Below are the code and all the weights of a small trained network. Each question names an input and a class and asks about switching units off, where a switched-off unit gives its printed mean instead of its output.

import numpy as np


def w(rows, s, z=0):
    codes = np.array(rows[::2]) - 128.0
    scale = np.full(codes.shape[1], s)
    scale[-1] = z or s
    return codes * scale


def f(y):
    return y / 2 * (1 + np.tanh(0.7978845608 * (y + 0.044715 * y**3)))


def log_softmax(a):
    a = a - a.max(-1, keepdims=True)
    return a - np.log(np.exp(a).sum(-1, keepdims=True))


def net(x, mask):
    res = np.array(x, float).reshape(1, 6) / 4 @ E
    y = f(res @ A[0][:, :-1].T + A[0][:, -1])
    res = res + np.where(mask, y, B[0][:, -1]) @ B[0][:, :-1]
    return log_softmax(res[-1] @ U[:, :-1].T + U[:, -1])


A, B = {}, {}
E = w([
[128,124,132,135,126,125,137],'x0',
[126,126,130,130,127,125,133],'x1',
[134,119,138,150,132,122,150],'x2',
[212,202,254,65,67,95,111],'x3',
[210,74,60,39,41,169,230],'x4',
[161,254,43,119,117,39,171],'x5',
],0.01)
A[0] = w([
[177,57,175,118,101,229,104,99],'n0',
[65,67,245,177,180,150,23,162],'n1',
[104,136,80,140,178,109,212,196],'n2',
[143,42,142,118,130,248,145,120],'n3',
[205,132,187,82,83,130,99,90],'n4',
[69,168,73,220,211,109,117,232],'n5',
[73,66,112,221,88,171,189,244],'n6',
[67,96,195,132,181,152,25,122],'n7',
[162,145,128,110,147,128,159,64],'n8',
[151,198,26,95,129,112,188,107],'n9',
[140,47,230,97,179,143,135,181],'n10',
[102,76,228,151,215,161,65,146],'n11',
[226,173,255,71,79,108,112,210],'n12',
[144,185,161,129,92,44,115,120],'n13',
[128,189,180,159,165,62,92,121],'n14',
[74,10,51,94,169,203,131,251],'n15',
[96,190,194,148,154,91,65,119],'n16',
[102,201,133,188,152,94,83,109],'n17',
[174,51,96,73,175,151,154,202],'n18',
[237,121,234,72,77,103,95,173],'n19',
[190,181,221,77,52,26,135,192],'n20',
[47,165,64,175,198,141,122,255],'n21',
],0.0095,0.0056)
B[0] = w([
[49,51,203,171,42,201,123,184],'n0',
[255,197,110,77,107,117,232,225],'n1',
[147,141,61,65,130,77,102,179],'n2',
[73,61,127,143,45,205,162,191],'n3',
[130,139,177,128,146,136,203,187],'n4',
[102,76,64,83,189,36,101,226],'n5',
[162,53,76,116,101,112,89,195],'n6',
[202,151,64,95,135,81,183,194],'n7',
[154,163,170,130,124,131,140,134],'n8',
[173,146,55,43,157,70,133,201],'n9',
[119,121,196,112,63,192,193,188],'n10',
[210,214,45,120,84,143,193,202],'n11',
[124,180,222,178,76,187,188,252],'n12',
[114,201,119,177,144,132,96,181],'n13',
[78,185,153,187,182,141,107,187],'n14',
[148,60,12,168,57,138,116,226],'n15',
[90,203,124,194,126,161,143,190],'n16',
[43,193,127,197,205,124,78,184],'n17',
[179,74,103,156,21,198,146,183],'n18',
[121,157,225,150,67,152,183,232],'n19',
[124,223,180,192,134,207,147,244],'n20',
[154,71,45,91,188,31,59,217],'n21',
],0.0096,0.017)
U = w([
[234,124,23,26,124,114,163,254],'0',
[241,236,159,145,105,157,178,199],'1',
[33,106,65,134,240,54,4,67],'2',
[16,253,154,243,190,169,61,44],'3',
[104,36,62,229,62,191,52,123],'4',
[37,87,255,111,67,190,160,26],'5',
],0.0082,0.0039)

Each question gives the input, the list of numbers given to net, and the class t.
The units are the neurons (one row each of A and B). Each row of codes is followed by its name. A weight is (code - 128) times the scale printed after its matrix; where a second scale follows, it is the last column's (A, B and U).
mask holds one flag per neuron, in row order. A switched-off neuron (its flag False) gives its mean, the last column of its row in B, instead of its output. The means were averaged over made-up inputs and are rounded, as every weight is.
A unit's drop is (log p(t) with every unit on - log p(t) with that unit switched off) / (log p(t) with every unit on - log p(t) with every unit switched off).
The circuit of an input: a set's keep is (log p(t) with only the set's units on - log p(t) with every unit switched off) / (log p(t) with every unit on - log p(t) with every unit switched off). Starting from the 12 units with the biggest drops (on a tie, the unit counted first), units are removed one at a time, each time the one whose removal leaves the highest keep (on an exact tie, the one counted first), for as long as the keep stays at least 0.8.
units of the circuit, in order: the units of the circuit, biggest drop first
top k neurons: the k neurons with the biggest drops, biggest first
drop when u is switched off: that unit's drop, to one decimal
input [-8,-3,8,-7,-4,1], class 2: units of the circuit, in order -> n5
input [1,-3,0,-6,1,-4], class 4: top 2 neurons -> n15; n3
input [-6,-1,-6,-4,2,0], class 4: top 4 neurons -> n1; n7; n11; n15
input [-5,-5,-2,7,1,-7], class 5: top 4 neurons -> n0; n10; n3; n19
input [-1,-2,-7,-3,2,0], class 4: top 3 neurons -> n1; n7; n11
input [-7,-1,0,-7,0,1], class 2: top 2 neurons -> n1; n11
input [-4,-5,-8,-5,0,2], class 2: top 2 neurons -> n1; n11
input [-5,6,4,1,-7,6], class 3: top 2 neurons -> n16; n14
input [-1,5,5,-8,-4,1], class 2: drop when n21 is switched off -> 0.1
input [-6,5,-5,2,-8,2], class 3: drop when n17 is switched off -> 0.2
input [0,8,4,-3,1,1], class 0: drop when n17 is switched off -> 0.3
